Below is a small trained network, with its code and all its weights. Each question gives an input and a class and asks what happens when units are switched off, that is, made to give their printed mean instead of their output.

import numpy as np


def w(rows, s, z=0):
    codes = np.array(rows[::2]) - 128.0
    scale = np.full(codes.shape[1], s)
    scale[-1] = z or s
    return codes * scale


def norm(h):
    return h / np.sqrt((h * h).mean(-1, keepdims=True) + 1e-5)


def f(y):
    return y / 2 * (1 + np.tanh(0.7978845608 * (y + 0.044715 * y**3)))


def log_softmax(a):
    a = a - a.max(-1, keepdims=True)
    return a - np.log(np.exp(a).sum(-1, keepdims=True))


def net(x, mask):
    res = np.array(x, float).reshape(1, 7) / 4 @ E
    u = 0
    for l in range(4):
        y = f(norm(res) @ A[l][:, :-1].T + A[l][:, -1])
        res = res + np.where(mask[u : u + 4], y, B[l][:, -1]) @ B[l][:, :-1]
        u += 4
    return log_softmax(norm(res)[-1] @ U[:, :-1].T + U[:, -1])


A, B = {}, {}
E = w([
[188,93,50,85,217,100,164,146,161],'x0',
[183,156,138,81,139,142,80,2,103],'x1',
[118,122,145,115,127,132,130,122,123],'x2',
[121,108,141,133,143,108,148,112,126],'x3',
[136,108,136,135,140,114,149,124,101],'x4',
[128,191,61,94,118,154,188,48,81],'x5',
[130,114,128,108,122,104,123,123,96],'x6',
],0.0085)
A[0] = w([
[157,171,130,144,125,123,40,154,64,48],'0.n1',
[86,127,92,2,207,98,202,189,169,195],'0.n2',
[111,137,46,92,135,125,124,65,143,78],'0.n3',
[230,65,122,38,104,169,114,139,161,4],'0.n4',
],0.0055,0.0015)
B[0] = w([
[166,151,159,146,97,86,150,184,115,144],'0.n1',
[215,215,70,126,108,139,152,231,88,254],'0.n2',
[120,108,163,176,141,254,121,108,96,197],'0.n3',
[76,105,129,175,238,61,100,121,162,178],'0.n4',
],0.0088,0.0032)
A[1] = w([
[225,142,129,179,147,80,107,154,151,111],'1.n1',
[204,134,221,153,76,115,90,38,140,3],'1.n2',
[160,88,104,116,192,103,38,124,152,115],'1.n3',
[212,75,140,121,255,168,122,89,179,68],'1.n4',
],0.0072,0.0026)
B[1] = w([
[68,84,254,120,118,149,134,100,192,201],'1.n1',
[202,135,234,156,81,173,89,204,231,229],'1.n2',
[50,162,111,101,140,27,176,32,192,205],'1.n3',
[97,209,165,53,120,128,65,94,104,254],'1.n4',
],0.0087,0.0043)
A[2] = w([
[176,63,163,112,156,108,115,162,108,45],'2.n1',
[133,121,110,183,1,134,194,114,95,250],'2.n2',
[57,44,80,185,127,83,44,214,137,185],'2.n3',
[150,145,156,120,108,226,105,173,129,189],'2.n4',
],0.0068,0.0014)
B[2] = w([
[154,131,125,73,123,195,162,131,183,131],'2.n1',
[2,103,104,75,179,141,129,72,151,251],'2.n2',
[181,71,153,119,108,156,80,45,95,229],'2.n3',
[153,28,94,174,184,105,168,146,115,253],'2.n4',
],0.0094,0.0039)
A[3] = w([
[53,105,50,196,114,161,117,149,103,252],'3.n1',
[147,22,174,194,39,165,59,3,104,96],'3.n2',
[171,237,46,120,131,178,115,44,63,64],'3.n3',
[166,108,199,118,46,67,179,228,251,92],'3.n4',
],0.0065,0.0014)
B[3] = w([
[80,185,155,119,177,94,158,64,143,170],'3.n1',
[147,157,76,184,158,73,246,225,106,255],'3.n2',
[160,64,153,181,68,140,99,167,145,197],'3.n3',
[218,166,90,137,79,203,45,94,96,208],'3.n4',
],0.012,0.0074)
U = w([
[118,88,72,182,145,125,224,191,97,155],'0',
[233,86,128,118,91,161,14,122,112,8],'1',
[4,145,138,67,153,85,139,70,158,254],'2',
],0.012,0.00051)

Each question gives the input, the list of numbers given to net, and the class t.
The units are the neurons (one row each of A and B). Each row of codes is followed by its name. A weight is (code - 128) times the scale printed after its matrix; where a second scale follows, it is the last column's (A, B and U).
mask holds one flag per neuron, layer by layer. A switched-off neuron (its flag False) gives its mean, the last column of its row in B, instead of its output. The means were averaged over made-up inputs and are rounded, as every weight is.
A unit's drop is (log p(t) with every unit on - log p(t) with that unit switched off) / (log p(t) with every unit on - log p(t) with every unit switched off).
The circuit of an input: a set's keep is (log p(t) with only the set's units on - log p(t) with every unit switched off) / (log p(t) with every unit on - log p(t) with every unit switched off). Starting from the 12 units with the biggest drops (on a tie, the unit counted first), units are removed one at a time, each time the one whose removal leaves the highest keep (on an exact tie, the one counted first), for as long as the keep stays at least 0.8.
units of the circuit, in order: the units of the circuit, biggest drop first
top k neurons: the k neurons with the biggest drops, biggest first
k most important neurons of layer l: the k neurons of layer l with the biggest drops, biggest first
drop of u: that unit's drop, to one decimal
input [7,3,-1,-4,-7,-1,-2], class 2: units of the circuit, in order => (1.n3)
input [-4,0,-6,8,5,2,-1], class 2: 2 most important neurons of layer 1 => (1.n1; 1.n4)
input [-7,6,1,-7,-2,2,4], class 0: top 2 neurons => (3.n2; 2.n4)
input [7,1,1,6,-3,1,-3], class 1: top 2 neurons => (0.n2; 3.n2)
input [-1,0,6,8,2,6,-2], class 2: top 4 neurons => (2.n2; 3.n2; 2.n3; 1.n4)
input [2,8,4,3,-5,-7,-8], class 2: top 3 neurons => (1.n3; 0.n4; 1.n4)
input [-3,5,-4,-8,-7,2,7], class 0: top 2 neurons => (3.n2; 2.n4)
input [5,4,-5,6,3,3,1], class 1: top 2 neurons => (3.n3; 3.n2)
input [5,4,1,-2,-3,6,-4], class 1: top 2 neurons => (3.n2; 3.n3)
input [-1,1,8,2,4,-1,-2], class 1: drop of 3.n4 => 0.3
input [-5,3,3,-1,5,7,0], class 0: drop of 3.n2 => 0.1
input [-4,8,-5,-7,-5,4,5], class 0: drop of 3.n2 => 0.6
input [5,1,-7,-3,-1,8,2], class 1: drop of 3.n2 => 1.0
input [-3,8,1,8,6,3,-2], class 0: units of the circuit, in order => (3.n2)
